Here is a tiny trained network, its code and every weight. The questions are about switching its units off for an input and a target symbol, where a switched-off unit gives its printed mean instead of its output.

import numpy as np


def w(rows, s, z=0):
    codes = np.array(rows[::2]) - 128.0
    scale = np.full(codes.shape[1], s)
    scale[-1] = z or s
    return codes * scale


def norm(h):
    return h / np.sqrt((h * h).mean(-1, keepdims=True) + 1e-5)


def f(y):
    return np.maximum(y, 0)


def softmax(a):
    e = np.exp(a - a.max(-1, keepdims=True))
    return e / e.sum(-1, keepdims=True)


def log_softmax(a):
    a = a - a.max(-1, keepdims=True)
    return a - np.log(np.exp(a).sum(-1, keepdims=True))


def net(x, mask):
    ids = ['ΓΔΘΛΠΩβηστψ'.index(c) for c in x.split()]
    T = len(ids)
    res = E[ids] + P[:T]
    r = norm(res)
    for j in range(3):
        rows = slice(2 * j, 2 * j + 2)
        q, k, v = (r @ M[0][rows].T for M in (Q, K, V))
        z = softmax(np.where(np.tri(T) > 0, q @ k.T / 2**0.5, -1e9)) @ v
        o = O[0][rows]
        res = res + np.where(mask[j], z, o[:, -1]) @ o[:, :-1]
    y = f(norm(res) @ A[0][:, :-1].T + A[0][:, -1])
    res = res + np.where(mask[3:19], y, B[0][:, -1]) @ B[0][:, :-1]
    return log_softmax(norm(res)[-1] @ U[:, :-1].T + U[:, -1])


Q, K, V, O, A, B = {}, {}, {}, {}, {}, {}
E = w([
[101,98,134],'Γ',
[117,109,169],'Δ',
[102,98,132],'Θ',
[36,93,169],'Λ',
[110,77,118],'Π',
[123,179,171],'Ω',
[103,87,151],'β',
[104,102,127],'η',
[135,90,125],'σ',
[104,130,198],'τ',
[34,250,112],'ψ',
],0.011)
P = w([
[196,73,18],'0',
[192,194,236],'1',
[233,143,32],'2',
[180,177,238],'3',
[114,40,44],'4',
[198,182,254],'5',
[117,46,41],'6',
],0.005)
Q[0] = w([
[131,161,225],'head 0',
[60,114,108],'head 0',
[89,105,176],'head 1',
[156,32,2],'head 1',
[89,174,108],'head 2',
[127,185,62],'head 2',
],0.0084)
K[0] = w([
[216,96,149],'head 0',
[77,107,74],'head 0',
[50,137,107],'head 1',
[162,66,188],'head 1',
[176,78,87],'head 2',
[254,86,162],'head 2',
],0.0077)
V[0] = w([
[61,232,101],'head 0',
[183,147,111],'head 0',
[231,132,152],'head 1',
[23,135,128],'head 1',
[172,7,204],'head 2',
[90,253,207],'head 2',
],0.0048)
O[0] = w([
[157,2,102,8],'head 0',
[200,180,94,152],'head 0',
[209,205,125,165],'head 1',
[49,237,151,86],'head 1',
[179,8,103,193],'head 2',
[215,193,88,72],'head 2',
],0.004,0.0019)
A[0] = w([
[50,156,40,165],'neuron 0',
[172,123,177,124],'neuron 1',
[114,129,219,191],'neuron 2',
[142,58,214,120],'neuron 3',
[79,188,16,46],'neuron 4',
[89,255,126,253],'neuron 5',
[156,33,65,217],'neuron 6',
[149,167,68,153],'neuron 7',
[93,165,79,98],'neuron 8',
[92,99,119,70],'neuron 9',
[174,139,159,106],'neuron 10',
[183,49,178,58],'neuron 11',
[133,136,188,143],'neuron 12',
[37,71,133,196],'neuron 13',
[72,61,237,161],'neuron 14',
[210,188,139,234],'neuron 15',
],0.0071,0.0043)
B[0] = w([
[175,9,184,182],'neuron 0',
[119,173,66,173],'neuron 1',
[96,218,85,219],'neuron 2',
[201,184,149,196],'neuron 3',
[164,64,151,150],'neuron 4',
[112,51,68,247],'neuron 5',
[83,178,211,253],'neuron 6',
[123,31,81,155],'neuron 7',
[164,3,145,144],'neuron 8',
[82,73,222,136],'neuron 9',
[175,191,69,159],'neuron 10',
[146,159,65,174],'neuron 11',
[147,53,100,179],'neuron 12',
[159,185,81,214],'neuron 13',
[190,214,121,222],'neuron 14',
[26,134,185,233],'neuron 15',
],0.0041,0.0054)
U = w([
[80,88,57,107],'Γ',
[108,94,193,11],'Δ',
[150,139,126,29],'Θ',
[103,84,198,62],'Λ',
[115,102,174,49],'Π',
[121,114,146,172],'Ω',
[213,83,125,253],'β',
[147,143,34,147],'η',
[185,176,165,243],'σ',
[155,122,237,79],'τ',
[7,168,160,143],'ψ',
],0.013,0.0029)

Each question gives the input, a string of symbols that net reads in full, and the target symbol t.
The units are the heads (2 rows each of Q, K, V and O) and the neurons (one row each of A and B). Each row of codes is followed by its name. A weight is (code - 128) times the scale printed after its matrix; where a second scale follows, it is the last column's (O, A, B and U).
mask holds one flag per unit, heads first, then neurons. A switched-off unit (its flag False) gives its mean, the last column of its rows in O or B, instead of its output. The means were averaged over made-up inputs and are rounded, as every weight is.
A unit's drop is (log p(t) with every unit on - log p(t) with that unit switched off) / (log p(t) with every unit on - log p(t) with every unit switched off).
The circuit of an input: a set's keep is (log p(t) with only the set's units on - log p(t) with every unit switched off) / (log p(t) with every unit on - log p(t) with every unit switched off). Starting from the 12 units with the biggest drops (on a tie, the unit counted first), units are removed one at a time, each time the one whose removal leaves the highest keep (on an exact tie, the one counted first), for as long as the keep stays at least 0.8.
circuit, biggest first: the units of the circuit, biggest drop first
k most important neurons: the k neurons with the biggest drops, biggest first
which heads matter: for each layer, one digit per head in row order, 1 if its drop is at least 0.15 and else 0, layers parted by /
drop of u: that unit's drop, to one decimal
input Ω Θ ψ Θ, target ψ: circuit, biggest first -> head 2; neuron 15; neuron 5
input Π σ ψ Ω Λ Ω, target ψ: which heads matter -> 010
input τ σ σ Π σ Δ Ω, target η: which heads matter -> 111
input σ ψ σ σ Ω, target η: circuit, biggest first -> neuron 6
input σ Δ Γ Ω ψ, target Γ: which heads matter -> 000
input σ Ω σ ψ ψ τ, target ψ: circuit, biggest first -> head 1; neuron 2
input Π ψ ψ Δ, target ψ: circuit, biggest first -> head 1; neuron 2
input ψ Θ Δ ψ Δ β, target ψ: circuit, biggest first -> head 1; neuron 2
input ψ σ ψ ψ σ Γ, target ψ: which heads matter -> 001
input σ σ ψ η, target ψ: which heads matter -> 001
input β ψ Ω, target Γ: 2 most important neurons -> neuron 6; neuron 5
input Θ ψ Ω σ, target ψ: 2 most important neurons -> neuron 15; neuron 14
input σ Θ η ψ β, target τ: 4 most important neurons -> neuron 6; neuron 5; neuron 2; neuron 15
input Θ ψ σ Ω, target ψ: 2 most important neurons -> neuron 15; neuron 5
input σ σ β, target τ: 2 most important neurons -> neuron 6; neuron 5
input ψ σ ψ β, target ψ: most important neuron -> neuron 5
input Θ Ω σ Ω ψ η, target ψ: drop of head 1 -> 0.2
input σ β ψ, target Γ: drop of head 2 -> -0.1
input Θ ψ σ Π, target ψ: drop of head 2 -> 1.0
